Below are the code and all the weights of a small trained network. Each question names an input and a class and asks about switching units off, where a switched-off unit gives its printed mean instead of its output.

import numpy as np


def w(rows, s, z=0):
    codes = np.array(rows[::2]) - 128.0
    scale = np.full(codes.shape[1], s)
    scale[-1] = z or s
    return codes * scale


def f(y):
    return y / 2 * (1 + np.tanh(0.7978845608 * (y + 0.044715 * y**3)))


def log_softmax(a):
    a = a - a.max(-1, keepdims=True)
    return a - np.log(np.exp(a).sum(-1, keepdims=True))


def net(x, mask):
    res = np.array(x, float).reshape(1, 2) / 4 @ E
    y = f(res @ A[0][:, :-1].T + A[0][:, -1])
    res = res + np.where(mask, y, B[0][:, -1]) @ B[0][:, :-1]
    return log_softmax(res[-1] @ U[:, :-1].T + U[:, -1])


A, B = {}, {}
E = w([
[126,170,24,83,231,97,128,96],'x0',
[58,219,94,249,137,161,156,213],'x1',
],0.011)
A[0] = w([
[94,172,66,89,181,82,110,86,28],'N1',
[197,95,173,114,169,101,118,79,25],'N2',
[185,11,87,38,149,84,125,92,129],'N3',
[65,203,76,165,136,130,180,184,140],'N4',
[152,116,131,177,46,145,134,100,29],'N5',
[95,155,92,158,124,177,218,156,39],'N6',
[127,187,50,80,170,161,169,105,248],'N7',
[93,99,189,122,109,169,135,136,2],'N8',
[138,125,76,132,190,114,112,123,71],'N9',
[91,95,228,134,88,172,126,160,80],'N10',
],0.011,0.0091)
B[0] = w([
[86,93,101,108,127,137,140,161,178],'N1',
[108,154,94,48,126,105,82,116,162],'N2',
[122,154,142,128,104,124,144,113,250],'N3',
[120,142,142,125,112,118,132,93,229],'N4',
[110,113,100,82,129,132,126,141,143],'N5',
[101,151,66,56,115,90,86,97,169],'N6',
[118,118,143,159,135,154,156,144,240],'N7',
[71,119,4,44,102,86,68,154,137],'N8',
[108,110,92,99,148,123,123,154,160],'N9',
[97,108,116,131,135,145,162,161,184],'N10',
],0.031,0.016)
U = w([
[114,194,114,97,99,95,112,41,85],'0',
[102,68,94,112,149,155,133,204,117],'1',
[153,147,251,195,124,187,155,97,253],'2',
[176,134,83,122,145,141,98,133,95],'3',
[140,139,140,118,160,101,76,134,95],'4',
],0.022,0.012)

Each question gives the input, the list of numbers given to net, and the class t.
The units are the neurons (one row each of A and B). Each row of codes is followed by its name. A weight is (code - 128) times the scale printed after its matrix; where a second scale follows, it is the last column's (A, B and U).
mask holds one flag per neuron, in row order. A switched-off neuron (its flag False) gives its mean, the last column of its row in B, instead of its output. The means were averaged over made-up inputs and are rounded, as every weight is.
A unit's drop is (log p(t) with every unit on - log p(t) with that unit switched off) / (log p(t) with every unit on - log p(t) with every unit switched off).
The circuit of an input: a set's keep is (log p(t) with only the set's units on - log p(t) with every unit switched off) / (log p(t) with every unit on - log p(t) with every unit switched off). Starting from all 10 units, units are removed one at a time, each time the one whose removal leaves the highest keep (on an exact tie, the one counted first), for as long as the keep stays at least 0.8.
circuit, biggest first: the units of the circuit, biggest drop first
top k neurons: the k neurons with the biggest drops, biggest first
drop of u: that unit's drop, to one decimal
input [7,-5], class 1: circuit, biggest first	N1
input [-5,5], class 0: top 4 neurons	N7; N4; N1; N6
input [5,4], class 1: top 2 neurons	N7; N3
input [0,3], class 2: top 2 neurons	N2; N8
input [-6,6], class 0: top 4 neurons	N4; N6; N7; N1
input [-8,-7], class 1: top 4 neurons	N10; N4; N6; N5
input [-7,8], class 0: top 2 neurons	N4; N6
input [-7,7], class 0: top 4 neurons	N4; N6; N7; N1
input [-4,1], class 1: top 2 neurons	N3; N4
input [-3,4], class 0: top 2 neurons	N7; N6
input [-2,3], class 2: drop of N2	0.4
input [2,3], class 2: drop of N2	0.2
input [1,7], class 0: drop of N6	1.6
input [-2,8], class 0: circuit, biggest first	N6
